Below are the code and all the weights of a small trained network. Each question names an input and a target symbol and asks about switching units off, where a switched-off unit gives its printed mean instead of its output.

import numpy as np


def w(rows, s, z=0):
    codes = np.array(rows[::2]) - 128.0
    scale = np.full(codes.shape[1], s)
    scale[-1] = z or s
    return codes * scale


def norm(h):
    return h / np.sqrt((h * h).mean(-1, keepdims=True) + 1e-5)


def f(y):
    return y / 2 * (1 + np.tanh(0.7978845608 * (y + 0.044715 * y**3)))


def softmax(a):
    e = np.exp(a - a.max(-1, keepdims=True))
    return e / e.sum(-1, keepdims=True)


def log_softmax(a):
    a = a - a.max(-1, keepdims=True)
    return a - np.log(np.exp(a).sum(-1, keepdims=True))


def net(x, mask):
    ids = ['αβεζηθλμσφψω'.index(c) for c in x.split()]
    T = len(ids)
    res = E[ids] + P[:T]
    q, k, v = (norm(res) @ M[0].T for M in (Q, K, V))
    z = softmax(np.where(np.tri(T) > 0, q @ k.T / 4**0.5, -1e9)) @ v
    res = res + np.where(mask[0], z, O[0][:, -1]) @ O[0][:, :-1]
    y = f(norm(res) @ A[0][:, :-1].T + A[0][:, -1])
    res = res + np.where(mask[1:25], y, B[0][:, -1]) @ B[0][:, :-1]
    return log_softmax(norm(res)[-1] @ U[:, :-1].T + U[:, -1])


Q, K, V, O, A, B = {}, {}, {}, {}, {}, {}
E = w([
[129,144,167,189,160,113,160,156,92,153,94],'α',
[143,95,124,206,196,109,149,137,118,134,128],'β',
[167,146,132,199,151,142,102,168,160,195,89],'ε',
[171,82,119,170,179,76,170,136,131,119,101],'ζ',
[136,97,114,165,212,91,216,149,160,105,135],'η',
[69,163,146,130,174,134,200,155,139,180,90],'θ',
[109,74,71,153,144,196,115,136,99,173,150],'λ',
[131,62,164,135,250,46,89,156,147,100,102],'μ',
[163,111,52,17,98,155,243,177,146,95,122],'σ',
[193,54,77,54,59,113,116,143,96,203,33],'φ',
[196,176,216,82,113,170,120,197,75,107,140],'ψ',
[139,194,100,66,147,103,53,172,85,39,116],'ω',
],0.014)
P = w([
[210,173,132,93,148,179,123,66,56,73,64],'0',
[139,101,90,185,84,69,136,174,150,163,176],'1',
[101,94,133,170,101,87,141,181,125,159,151],'2',
[64,71,145,186,144,115,163,164,122,153,102],'3',
[86,86,152,183,152,123,175,173,122,150,83],'4',
[88,82,134,175,172,146,182,173,119,146,79],'5',
[102,92,134,162,187,148,174,168,112,147,84],'6',
[115,100,135,156,203,143,182,159,97,155,84],'7',
[124,120,135,132,217,135,178,146,102,172,100],'8',
[134,133,116,135,232,135,182,155,88,186,109],'9',
[152,157,99,132,246,112,172,149,74,212,132],'10',
],0.013)
Q[0] = w([
[160,128,117,88,173,132,120,236,52,124,94],'H1',
[120,162,160,118,86,118,94,96,155,92,168],'H1',
[207,201,64,115,250,172,133,118,94,163,107],'H1',
[143,176,79,71,174,3,128,204,52,230,236],'H1',
],0.0061)
K[0] = w([
[183,141,112,132,157,168,108,128,35,49,61],'H1',
[18,125,132,192,37,66,110,57,255,155,178],'H1',
[175,133,116,80,221,164,143,84,148,176,100],'H1',
[176,175,152,64,120,106,118,14,133,142,185],'H1',
],0.0069)
V[0] = w([
[179,53,95,147,102,167,197,14,134,177,135],'H1',
[150,212,170,226,172,151,168,132,149,125,170],'H1',
[112,106,140,75,160,76,251,160,109,89,182],'H1',
[157,145,187,127,30,165,198,171,131,200,92],'H1',
],0.026)
O[0] = w([
[87,2,137,146,143,122,219,105,41,129,161,253],'H1',
[92,114,207,109,83,88,180,90,237,157,139,222],'H1',
[79,30,119,135,105,176,21,154,177,104,170,133],'H1',
[210,120,123,44,199,118,97,103,114,197,206,65],'H1',
],0.016,0.0056)
A[0] = w([
[71,125,114,180,131,147,139,196,96,131,103,114],'N1',
[162,131,44,41,24,166,201,144,142,54,190,24],'N2',
[166,159,140,146,90,103,153,2,118,93,146,86],'N3',
[133,169,91,141,125,67,148,161,128,111,165,137],'N4',
[116,145,101,173,76,94,185,102,144,130,154,8],'N5',
[148,168,141,146,131,208,136,44,122,81,69,94],'N6',
[45,111,118,62,124,122,41,123,104,145,103,41],'N7',
[216,124,121,201,80,86,134,32,82,43,140,114],'N8',
[74,139,141,114,131,138,111,67,114,182,144,195],'N9',
[127,73,174,116,158,56,73,141,108,65,113,128],'N10',
[147,130,69,162,147,157,104,104,167,147,152,161],'N11',
[91,87,119,182,85,125,179,146,120,129,103,38],'N12',
[153,166,129,112,136,109,154,100,156,146,109,211],'N13',
[99,90,177,53,126,92,119,182,153,116,91,121],'N14',
[129,121,128,144,152,147,54,139,76,122,150,118],'N15',
[122,93,149,151,85,138,142,172,150,116,113,136],'N16',
[166,169,130,129,146,120,167,94,52,101,131,60],'N17',
[117,181,100,160,108,149,113,164,126,68,97,32],'N18',
[86,112,131,177,136,78,117,162,114,189,161,235],'N19',
[118,171,128,100,64,125,130,68,203,127,144,138],'N20',
[150,170,83,173,83,126,81,113,106,82,205,3],'N21',
[147,162,184,85,43,193,144,81,69,16,210,138],'N22',
[182,150,121,122,73,80,83,174,91,90,202,95],'N23',
[163,171,129,133,203,176,116,101,121,109,96,102],'N24',
],0.021,0.0037)
B[0] = w([
[98,160,72,60,77,188,127,137,92,76,127,224],'N1',
[127,115,54,160,199,167,133,164,153,141,146,128],'N2',
[95,99,63,143,134,153,18,175,158,216,132,162],'N3',
[158,123,142,81,119,145,149,96,159,130,94,146],'N4',
[133,71,162,127,116,124,146,138,121,41,73,185],'N5',
[113,129,164,86,111,69,175,124,173,148,145,160],'N6',
[196,141,169,90,50,158,128,114,152,160,116,154],'N7',
[108,105,108,111,79,226,78,78,155,158,85,160],'N8',
[120,132,126,156,128,133,127,184,107,103,164,165],'N9',
[157,162,154,190,153,164,167,95,124,148,84,162],'N10',
[126,140,185,95,122,113,114,201,97,85,101,154],'N11',
[170,177,192,113,162,64,107,140,139,176,162,248],'N12',
[109,143,85,147,105,131,164,101,60,106,94,191],'N13',
[117,166,107,84,196,130,111,100,58,110,108,191],'N14',
[49,128,123,118,123,59,155,124,225,160,90,166],'N15',
[177,100,4,174,135,109,99,122,148,118,128,205],'N16',
[144,154,149,181,133,102,119,177,184,85,195,183],'N17',
[140,79,174,199,196,125,121,122,75,197,170,191],'N18',
[151,156,169,78,123,208,176,88,94,117,134,196],'N19',
[118,144,180,117,122,126,108,104,180,92,177,202],'N20',
[112,147,89,81,165,126,124,141,167,80,91,139],'N21',
[146,127,148,95,112,62,111,187,183,145,156,132],'N22',
[111,131,134,111,195,160,67,173,141,152,120,150],'N23',
[148,108,101,131,130,201,188,94,120,82,123,163],'N24',
],0.028,0.016)
U = w([
[111,114,163,142,40,161,172,170,113,116,183,39],'α',
[129,65,155,134,129,57,133,94,141,80,105,118],'β',
[194,90,124,157,81,164,92,47,153,140,132,49],'ε',
[204,156,212,86,200,88,81,124,160,229,210,87],'ζ',
[99,82,78,118,176,149,143,179,140,122,140,182],'η',
[134,171,91,125,79,94,172,88,174,193,138,101],'θ',
[106,154,178,194,148,165,122,107,113,120,62,3],'λ',
[160,103,79,95,123,145,149,142,2,211,70,241],'μ',
[120,243,84,102,92,132,61,163,153,52,61,202],'σ',
[97,90,143,99,106,137,102,153,165,181,74,204],'φ',
[14,131,125,117,116,107,136,61,106,132,176,96],'ψ',
[88,128,122,171,105,98,39,144,97,165,143,208],'ω',
],0.0088,0.0026)

Each question gives the input, a string of symbols that net reads in full, and the target symbol t.
The units are the heads (4 rows each of Q, K, V and O) and the neurons (one row each of A and B). Each row of codes is followed by its name. A weight is (code - 128) times the scale printed after its matrix; where a second scale follows, it is the last column's (O, A, B and U).
mask holds one flag per unit, heads first, then neurons. A switched-off unit (its flag False) gives its mean, the last column of its rows in O or B, instead of its output. The means were averaged over made-up inputs and are rounded, as every weight is.
A unit's drop is (log p(t) with every unit on - log p(t) with that unit switched off) / (log p(t) with every unit on - log p(t) with every unit switched off).
The circuit of an input: a set's keep is (log p(t) with only the set's units on - log p(t) with every unit switched off) / (log p(t) with every unit on - log p(t) with every unit switched off). Starting from the 12 units with the biggest drops (on a tie, the unit counted first), units are removed one at a time, each time the one whose removal leaves the highest keep (on an exact tie, the one counted first), for as long as the keep stays at least 0.8.
circuit, biggest first: the units of the circuit, biggest drop first
k most important neurons: the k neurons with the biggest drops, biggest first
input β ζ φ α β ω μ ω φ, target β: circuit, biggest first	(H1; N5)
input λ ω ψ μ ζ β λ ζ, target α: circuit, biggest first	(H1; N17; N14; N8)
input φ ω β η ζ, target η: circuit, biggest first	(H1; N17; N15; N12)
input ψ μ η ψ λ ε, target σ: circuit, biggest first	(N12; N13; H1)
input ω η ω β ω α ψ η θ, target λ: circuit, biggest first	(H1; N18; N12)
input λ ω β, target σ: circuit, biggest first	(N18)
input φ η ψ ε λ, target η: circuit, biggest first	(H1; N12; N17; N15)
input η φ λ φ σ φ ζ φ λ, target ε: circuit, biggest first	(H1; N16; N7; N10)
input η λ σ η θ η η ψ μ σ, target ε: circuit, biggest first	(H1; N16; N7)
input σ φ ψ η ε θ σ η ζ η, target φ: circuit, biggest first	(H1; N15; N7)
input ω ε φ η φ λ ε μ, target λ: circuit, biggest first	(N18; H1; N12)
input σ φ β ψ, target φ: 2 most important neurons	(N15; N12)
input σ ω θ θ ζ ω ψ θ η σ, target φ: 3 most important neurons	(N15; N12; N7)
input ψ η α φ φ λ θ ψ ε ε α, target σ: 3 most important neurons	(N13; N18; N12)
input σ ζ μ ε ε θ α σ β, target φ: 2 most important neurons	(N15; N7)
input ε η ε λ φ α λ ω ψ φ ε, target θ: 2 most important neurons	(N13; N12)
input ζ α ψ θ θ ω ζ, target σ: most important neuron	(N1)
input θ η φ σ, target ζ: 4 most important neurons	(N1; N13; N16; N5)
input φ ω ω μ ε, target η: 2 most important neurons	(N24; N17)
input φ φ η ψ θ, target η: 2 most important neurons	(N12; N24)
input η λ ω ε, target σ: 4 most important neurons	(N1; N14; N16; N18)
input λ φ φ φ μ α ω φ, target σ: 3 most important neurons	(N1; N17; N8)
